Here is a tiny trained network, its code and every weight. The questions are about switching its units off for an input and a class, where a switched-off unit gives its printed mean instead of its output.

import numpy as np


def w(rows, s, z=0):
    codes = np.array(rows[::2]) - 128.0
    scale = np.full(codes.shape[1], s)
    scale[-1] = z or s
    return codes * scale


def f(y):
    return y / 2 * (1 + np.tanh(0.7978845608 * (y + 0.044715 * y**3)))


def log_softmax(a):
    a = a - a.max(-1, keepdims=True)
    return a - np.log(np.exp(a).sum(-1, keepdims=True))


def net(x, mask):
    res = np.array(x, float).reshape(1, 4) / 4 @ E
    y = f(res @ A[0][:, :-1].T + A[0][:, -1])
    res = res + np.where(mask, y, B[0][:, -1]) @ B[0][:, :-1]
    return log_softmax(res[-1] @ U[:, :-1].T + U[:, -1])


A, B = {}, {}
E = w([
[134,131,194,239,166,41,164],'x0',
[196,251,36,156,74,121,157],'x1',
[120,142,131,105,144,117,138],'x2',
[89,132,107,97,61,31,66],'x3',
],0.018)
A[0] = w([
[179,132,92,199,152,53,182,90],'N1',
[95,146,131,185,122,69,112,112],'N2',
[148,163,83,75,53,148,103,109],'N3',
[113,112,151,122,55,24,41,142],'N4',
[180,220,45,83,79,198,88,122],'N5',
[209,206,123,213,155,16,192,69],'N6',
[92,109,196,180,150,82,143,144],'N7',
[143,143,151,166,148,94,203,168],'N8',
[196,155,56,77,144,214,210,156],'N9',
[143,43,152,153,179,52,138,138],'N10',
[213,195,68,123,63,169,175,171],'N11',
[132,113,64,86,67,63,58,124],'N12',
[75,84,165,186,190,70,124,129],'N13',
[77,124,177,198,150,119,110,132],'N14',
[90,132,138,96,24,16,46,169],'N15',
[210,110,141,131,202,205,205,254],'N16',
[96,71,202,92,68,46,68,114],'N17',
[85,58,189,62,143,188,60,202],'N18',
[93,119,177,145,157,108,122,113],'N19',
[189,233,124,199,132,80,140,84],'N20',
[129,124,102,185,170,118,173,126],'N21',
[75,146,136,113,38,32,26,166],'N22',
[94,8,90,27,171,194,75,223],'N23',
],0.011,0.013)
B[0] = w([
[71,92,155,110,99,179,39,192],'N1',
[145,96,144,49,84,106,107,173],'N2',
[107,157,27,131,166,72,143,190],'N3',
[109,153,113,34,93,88,117,205],'N4',
[156,182,71,141,169,95,191,228],'N5',
[101,33,167,71,163,192,30,232],'N6',
[160,112,188,165,76,84,176,202],'N7',
[100,86,187,156,112,172,167,195],'N8',
[194,201,110,174,102,173,122,221],'N9',
[103,172,190,168,5,56,178,198],'N10',
[200,201,124,126,137,132,100,233],'N11',
[68,113,53,87,169,92,157,194],'N12',
[129,160,138,125,78,74,210,206],'N13',
[142,132,149,170,86,116,187,183],'N14',
[88,106,87,2,147,101,133,225],'N15',
[184,94,189,254,100,200,157,244],'N16',
[138,119,146,40,96,103,122,199],'N17',
[85,15,146,109,111,166,89,238],'N18',
[175,172,160,124,113,129,191,166],'N19',
[80,96,122,81,155,203,25,210],'N20',
[102,133,155,164,149,142,124,171],'N21',
[83,141,101,78,147,60,97,220],'N22',
[130,57,160,108,151,254,59,255],'N23',
],0.0098,0.027)
U = w([
[132,77,151,170,176,223,76,254],'0',
[55,84,100,80,153,145,51,142],'1',
[197,240,90,177,118,168,164,126],'2',
[101,205,43,123,238,62,156,60],'3',
[108,129,152,219,108,124,246,80],'4',
[134,137,135,102,101,22,180,52],'5',
],0.012,0.004)

Each question gives the input, the list of numbers given to net, and the class t.
The units are the neurons (one row each of A and B). Each row of codes is followed by its name. A weight is (code - 128) times the scale printed after its matrix; where a second scale follows, it is the last column's (A, B and U).
mask holds one flag per neuron, in row order. A switched-off neuron (its flag False) gives its mean, the last column of its row in B, instead of its output. The means were averaged over made-up inputs and are rounded, as every weight is.
A unit's drop is (log p(t) with every unit on - log p(t) with that unit switched off) / (log p(t) with every unit on - log p(t) with every unit switched off).
The circuit of an input: a set's keep is (log p(t) with only the set's units on - log p(t) with every unit switched off) / (log p(t) with every unit on - log p(t) with every unit switched off). Starting from the 12 units with the biggest drops (on a tie, the unit counted first), units are removed one at a time, each time the one whose removal leaves the highest keep (on an exact tie, the one counted first), for as long as the keep stays at least 0.8.
units of the circuit, in order: the units of the circuit, biggest drop first
most important unit: the unit with the biggest drop
k most important neurons: the k neurons with the biggest drops, biggest first
drop of u: that unit's drop, to one decimal
input [2,0,8,-6], class 4: most important unit : N23
input [1,-4,2,-7], class 4: units of the circuit, in order : [N6; N20]
input [0,8,3,-3], class 2: 3 most important neurons : [N5; N11; N23]
input [0,3,-6,-5], class 2: 2 most important neurons : [N23; N18]
input [0,-8,0,-1], class 0: 3 most important neurons : [N23; N18; N5]
input [0,8,-4,-7], class 2: 2 most important neurons : [N9; N11]
input [0,-6,-1,-2], class 0: 2 most important neurons : [N23; N18]
input [-6,1,5,-6], class 2: 2 most important neurons : [N9; N6]
input [1,-8,-8,0], class 4: 3 most important neurons : [N10; N13; N6]
input [7,0,-3,4], class 5: drop of N23 : 0.7
input [0,4,-1,-8], class 2: drop of N18 : 0.4
